Here is a tiny trained network, its code and every weight. The questions are about switching its units off for an input and a class, where a switched-off unit gives its printed mean instead of its output.

import numpy as np


def w(rows, s, z=0):
    codes = np.array(rows[::2]) - 128.0
    scale = np.full(codes.shape[1], s)
    scale[-1] = z or s
    return codes * scale


def norm(h):
    return h / np.sqrt((h * h).mean(-1, keepdims=True) + 1e-5)


def f(y):
    return y / 2 * (1 + np.tanh(0.7978845608 * (y + 0.044715 * y**3)))


def log_softmax(a):
    a = a - a.max(-1, keepdims=True)
    return a - np.log(np.exp(a).sum(-1, keepdims=True))


def net(x, mask):
    res = np.array(x, float).reshape(1, 7) / 4 @ E
    u = 0
    for l in range(2):
        y = f(norm(res) @ A[l][:, :-1].T + A[l][:, -1])
        res = res + np.where(mask[u : u + 16], y, B[l][:, -1]) @ B[l][:, :-1]
        u += 16
    return log_softmax(norm(res)[-1] @ U[:, :-1].T + U[:, -1])


A, B = {}, {}
E = w([
[108,116,105,133,160,109,115,124],'x0',
[108,124,126,100,109,142,158,122],'x1',
[235,66,95,162,222,148,205,155],'x2',
[127,222,130,146,177,224,163,85],'x3',
[141,209,184,74,170,2,175,118],'x4',
[136,124,147,122,148,138,105,136],'x5',
[126,132,109,141,116,113,139,120],'x6',
],0.01)
A[0] = w([
[124,182,151,108,152,79,143,131,117],'0.n1',
[93,117,135,134,112,132,115,84,113],'0.n2',
[116,118,123,149,144,141,136,149,99],'0.n3',
[127,130,141,101,134,155,116,138,111],'0.n4',
[130,107,156,119,122,92,134,134,117],'0.n5',
[155,91,83,145,127,178,131,142,103],'0.n6',
[135,152,112,147,105,127,149,92,115],'0.n7',
[146,169,136,142,149,118,109,117,134],'0.n8',
[140,115,152,102,132,162,136,124,106],'0.n9',
[191,51,94,144,168,165,183,136,88],'0.n10',
[109,251,98,152,188,210,150,112,192],'0.n11',
[172,126,95,128,170,148,160,121,105],'0.n12',
[104,93,132,163,128,168,81,111,136],'0.n13',
[135,130,123,95,131,107,131,148,115],'0.n14',
[108,101,85,154,80,196,86,123,174],'0.n15',
[201,82,149,135,200,104,231,131,1],'0.n16',
],0.016,0.0056)
B[0] = w([
[100,163,227,106,122,163,198,152,190],'0.n1',
[129,149,142,153,154,136,123,184,154],'0.n2',
[132,129,139,136,95,143,153,125,134],'0.n3',
[113,105,100,137,125,115,136,135,130],'0.n4',
[105,127,99,214,176,27,84,121,160],'0.n5',
[123,49,162,131,145,117,94,85,191],'0.n6',
[130,100,155,94,153,134,63,155,134],'0.n7',
[112,130,116,65,59,120,156,116,151],'0.n8',
[154,145,101,156,89,83,114,130,134],'0.n9',
[108,38,205,161,102,130,182,50,238],'0.n10',
[96,162,88,168,202,141,60,27,246],'0.n11',
[173,222,190,232,98,101,144,202,184],'0.n12',
[119,149,78,125,71,147,184,166,189],'0.n13',
[134,170,110,159,64,89,83,119,144],'0.n14',
[154,190,93,120,155,151,106,215,235],'0.n15',
[157,188,6,47,129,158,84,201,239],'0.n16',
],0.016,0.012)
A[1] = w([
[111,98,87,121,109,187,90,106,112],'1.n1',
[124,64,178,89,88,93,171,253,252],'1.n2',
[97,115,99,126,143,95,119,15,84],'1.n3',
[132,123,196,141,127,182,127,55,181],'1.n4',
[142,143,129,134,98,127,128,127,26],'1.n5',
[98,131,172,132,114,91,123,85,189],'1.n6',
[67,69,97,157,87,170,61,141,68],'1.n7',
[128,120,130,116,68,137,178,161,163],'1.n8',
[78,164,102,98,154,164,153,103,72],'1.n9',
[146,42,147,170,92,155,109,46,34],'1.n10',
[126,144,47,114,133,123,94,167,108],'1.n11',
[157,8,163,110,80,112,159,101,87],'1.n12',
[169,146,98,146,151,203,180,137,107],'1.n13',
[67,124,193,95,112,82,110,76,86],'1.n14',
[179,159,68,97,175,81,105,121,81],'1.n15',
[142,104,83,53,99,105,92,169,159],'1.n16',
],0.018,0.0022)
B[1] = w([
[128,198,168,166,110,84,131,127,172],'1.n1',
[140,34,94,149,94,79,52,201,249],'1.n2',
[155,88,177,80,71,119,145,196,175],'1.n3',
[147,86,99,108,169,102,250,188,188],'1.n4',
[111,88,118,124,156,141,118,110,127],'1.n5',
[99,124,170,149,132,128,113,141,173],'1.n6',
[167,169,103,107,136,157,151,89,196],'1.n7',
[142,76,132,106,148,104,87,119,168],'1.n8',
[137,128,120,85,83,166,130,81,185],'1.n9',
[162,136,150,252,148,109,120,66,196],'1.n10',
[138,120,79,81,144,105,146,107,247],'1.n11',
[157,165,162,9,82,198,81,109,192],'1.n12',
[61,178,136,131,129,109,121,80,210],'1.n13',
[91,127,189,139,154,131,139,92,190],'1.n14',
[94,150,60,128,102,176,87,141,209],'1.n15',
[144,74,117,168,189,137,226,173,200],'1.n16',
],0.025,0.012)
U = w([
[142,92,10,124,131,101,87,229,247],'0',
[95,254,38,105,131,177,120,108,224],'1',
[229,80,161,157,76,153,46,108,5],'2',
[170,176,151,254,152,139,167,73,132],'3',
[70,82,200,180,126,57,72,183,55],'4',
[76,172,216,89,144,160,190,108,46],'5',
],0.016,0.0015)

Each question gives the input, the list of numbers given to net, and the class t.
The units are the neurons (one row each of A and B). Each row of codes is followed by its name. A weight is (code - 128) times the scale printed after its matrix; where a second scale follows, it is the last column's (A, B and U).
mask holds one flag per neuron, layer by layer. A switched-off neuron (its flag False) gives its mean, the last column of its row in B, instead of its output. The means were averaged over made-up inputs and are rounded, as every weight is.
A unit's drop is (log p(t) with every unit on - log p(t) with that unit switched off) / (log p(t) with every unit on - log p(t) with every unit switched off).
unit that matters most: the unit with the biggest drop
top k neurons: the k neurons with the biggest drops, biggest first
k most important neurons of layer l: the k neurons of layer l with the biggest drops, biggest first
drop of u: that unit's drop, to one decimal
input [-6,-6,4,-1,-7,1,-5], class 2: top 2 neurons	[0.n11, 1.n12]
input [2,4,2,3,0,3,8], class 3: top neuron	[0.n10]
input [-6,8,6,1,0,-6,8], class 3: top 3 neurons	[0.n10, 0.n15, 1.n10]
input [6,1,-3,-7,1,-2,1], class 4: top 3 neurons	[0.n16, 0.n15, 0.n13]
input [1,5,3,1,7,-1,-4], class 1: top 3 neurons	[0.n16, 1.n2, 0.n1]
input [-5,1,6,1,0,6,-3], class 3: top 3 neurons	[0.n10, 0.n15, 0.n6]
input [-6,-4,-3,-6,5,2,6], class 4: 2 most important neurons of layer 0	[0.n16, 0.n11]
input [-4,-6,8,-4,0,-7,-3], class 2: top 2 neurons	[0.n10, 0.n15]
input [-6,-8,3,-7,0,8,4], class 2: top 2 neurons	[0.n15, 0.n10]
input [5,8,8,-1,-5,2,-7], class 2: top 2 neurons	[0.n10, 0.n11]
input [1,-4,7,1,6,-7,-4], class 1: top 3 neurons	[0.n16, 1.n2, 1.n13]
input [3,-6,0,6,1,-8,6], class 5: top 3 neurons	[0.n16, 0.n15, 1.n3]
input [1,0,4,1,-5,1,-8], class 3: top 2 neurons	[0.n10, 1.n10]
input [-5,1,0,-3,6,-5,-3], class 4: unit that matters most	0.n1
input [-6,5,4,-2,-8,7,7], class 2: top 3 neurons	[0.n11, 1.n12, 0.n10]
input [4,6,1,1,-3,3,-7], class 3: 2 most important neurons of layer 0	[0.n16, 0.n10]
input [-5,-6,0,-4,2,1,-6], class 4: 2 most important neurons of layer 0	[0.n16, 0.n15]
input [6,-2,-5,3,-8,1,3], class 1: drop of 1.n16	0.0
input [5,-4,-8,-3,2,1,-3], class 4: drop of 0.n16	1.7
input [-7,7,-8,-5,6,2,-3], class 4: unit that matters most	0.n11
input [2,-2,-1,8,2,-5,-2], class 5: drop of 1.n3	0.2
